Group and class of each row
[  2   7  16   5  -3 -17 -17  -1  10  -3  -2  -8  -2 -18   0   0  -3  -5
   4  11   9  -4  17  -2 -14  -1   6  -3  -1  -5]	K:Q592
[ -8 -27   3   4  -2 -19 -16  14   8   4 -16  -3  -2 -19  35   6  22  10
 -17  21   9  20  31  13 -42 -26 -20  -9 -12 -20]	Z:Q328
[ -2  -4   6   6   9  -7 -33   1  11  -5  -9   6   8  -1  -2   7  -9 -14
   6   6  13   9  13  10   3  -7  -2   3 -17 -10]	Z:Q309
[  0   7  -1   6  10  -2 -27   4  13  -4  -6   2   8  -9  -9   5 -14 -17
   7 -10   0  12   5  13   6   1   0  12 -10   1]	Z:Q328
[  8   5  22   5   0 -27 -16  14  16 -13 -12  -6   8 -36   4   1   3  -2
   6   4  21  10  25   4  -8   2  14 -12  -5  -9]	K:Q880
[ -3   2  -4   0   4   5   0  12 -18   2  -5   7  -4  23   0   2  -8 -19
  10  -7 -39  15  -8   7   4   7  -5  31  -2   5]	Z:Q328
[ 14  11  30   1   0 -35 -19  23  -6 -17 -26  -4  17 -38   4   4  -5  -2
   3 -12  33   9  24   4  -9   3  27  -2  -2  -2]	K:Q880
[ -4  -5   0   2  11   1 -21  14   0   1 -10   3  -6  -6   6  12  -7 -11
   7  -3 -22  28   6  17  -7  -2  -9   4 -21  -4]	Z:Q309
[ -5 -16  23  12   3  -6 -13  -6   6  -2  -2  19  21  -5   2   2  10   2
  12 -12  17  -6   7   7  -4  -6   3 -36 -13 -20]	R:Q900
[  8  10  22   5  -3 -21 -18  -1   0  -4  -9  -9   2 -16  -1  -2  -8  -5
   2  -3  14  -3  18   2 -16   7  14  -3  -1  -9]	K:Q880
[  2  16   9  -3  -4 -15 -24 -12  -6   4  -3 -18  -7 -24   0   0 -18   2
  -2 -18  11   0  16   4  -8   6   7  -2 -11   1]	K:Q880
[  0  -3  -7   3  10   1 -21   4   1  -8  -6   1   3 -10  -3  11 -19   0
  10   4   9   8   5   4   0  -5   0  10 -13 -14]	Z:Q309
[  9   6  16   5  -4 -14  -3   8 -15  -2 -10  -7  -1 -18   3   0  -3  -1
   4 -14 -18   8   7   4  -6   7  10   5   2  -2]	K:Q880
[  3  14  19   4   1 -18 -19   5   2  -3  -7 -12  -2 -23  -3   2 -11  -7
   9  -5  -6   7  18   4  -9  11   9  -3 -10  -5]	K:Q880
[  4 -13   9   3   6   7   6   1 -20  -6   8  11   6  -2   5   1   6  12
  18 -10  -8   3 -12   0  -3  -1  -6  -5  -6 -10]	R:Q900
[ -1 -11  13   7   3   4  -2   7 -21  -6   7  16   8  -3   5  26   1  10
  20 -16 -16  -3 -14   0  -5   0  -2 -12 -13  -7]	R:Q643
[ -6  -2   8   5   1  -3 -27   5   5  -3 -10   9   5  -1   6   4 -13 -17
   7   6 -12  11   1   7  -1 -11   1  20  -9  -2]	Z:Q328
[  0  -8  14   2   4  -1   4   8 -18  -9   3  18  16   1   0   3   3   9
  20 -22   9 -11  -9  -3  -1   3   2 -16 -12  -7]	R:Q900
[ -7  -5  -4   0   8  -5 -31  -2  10  -7  -6   7   3   6   0   2  -6 -17
   1   9   4  11  10  13  -4 -10  -3  14 -19  -2]	Z:Q328
[ -1 -10  14  11   5   0   4  -6 -20  -5   6  11  10   5   3   5  12   7
   7 -20 -13   4   2   3  -1  -2  -4 -25  -4  -7]	R:Q900
[ -6 -10  20   7   1   1  -5  -3 -13  -2   0  14  11  -8   3   6   4   4
  13 -21  -4   1  -5   9   5 -10   0 -19  -6 -10]	R:Q900
[  4  -2   1  -3  10   1 -13   7 -17  -8  -6   6  -2   8  -2   5 -11 -10
  12   0 -12  22  -1  11   1  -3  -3  28  -9  -3]	Z:Q309
[ -3  -4   9  10   9  -6 -45  -6  51  -4  -6  14  20  -8  -4  -4  -5 -23
   8  13  27   1  15  12  -7  -9   7  -9 -21 -16]	Z:Q328
[ -1  -9   8   3   2   5   5   8  -4   0  -5   9  11  -3   9   7   8   9
   7 -13   0   3  -2   2  -7   2  -1 -25 -13 -13]	R:Q643
[  4   3   5  10  18  -8 -33   8  20 -12  -2  11  17 -10  -9   2  -9 -18
  21  -5   6  13   8   7  -4   0  -2   8 -18 -11]	Z:Q309
[ -6  -3  -4   2   8   4 -29   6  17   3 -10   0  -2   2   5  10 -16 -17
   1  11  -5  16   5   8 -13  -6  -8  13 -21  -8]	Z:Q309
[  1 -17   3   1   9   4  -3   3 -11 -10   5  11  14  -6   7   0   7  11
  15 -18   5   7  -5   9   2  -5  -2 -12 -17  -6]	R:Q643
[  5   6   6   6  15   0 -37   2   9   0  -7   4   7  -3 -11   9 -12 -24
  10  -8   1  17   9  17  -8   3  -2   6 -19 -10]	Z:Q309
[  1   4  27  11  -3 -17 -21   2  10   1  -8  -1   3 -16  -2   1   1  -9
   9  -2  -1  -2  16   7 -17  10   6 -13  -6 -12]	K:Q880

Group, then class
[ 14 -13 -23   6 -31  15  -6   8  20  16   2  16  -5 -17 -21 -14 -14  -4
  34  12   2  -3 -11  -6  -7   4   4 -11  12  -8]	H:q73
[-12  -5 -23  -5 -26   9  -4  -4   9  13  -4  -4   5   1 -15  -4 -10   4
  26   4   9  -2  -2   1  -4  -6  20 -10   6  -3]	H:Q433
[ -4  15 -14  11  -8 -11  -9  21  -1  13  -9 -11  11  -7   2   7   8  -7
 -23  -9 -17  -2  20   9  -3  10 -14   0 -19  -3]	Q:q846
[ -6  13 -61   5   0 -10  -6   7   0   0 -10   7   1  -1  -1   1  28  -4
  -3  14 -13  -5  10  -8  -7  10 -17   2  -5   0]	Q:q846
[ -4  13   7   0  20 -24  -1  13  -9 -15  -1 -23  -3   8   3   2  15  -7
   1  -4  10  -1  15  23  -6  -8 -10   4  -6   3]	Q:q269
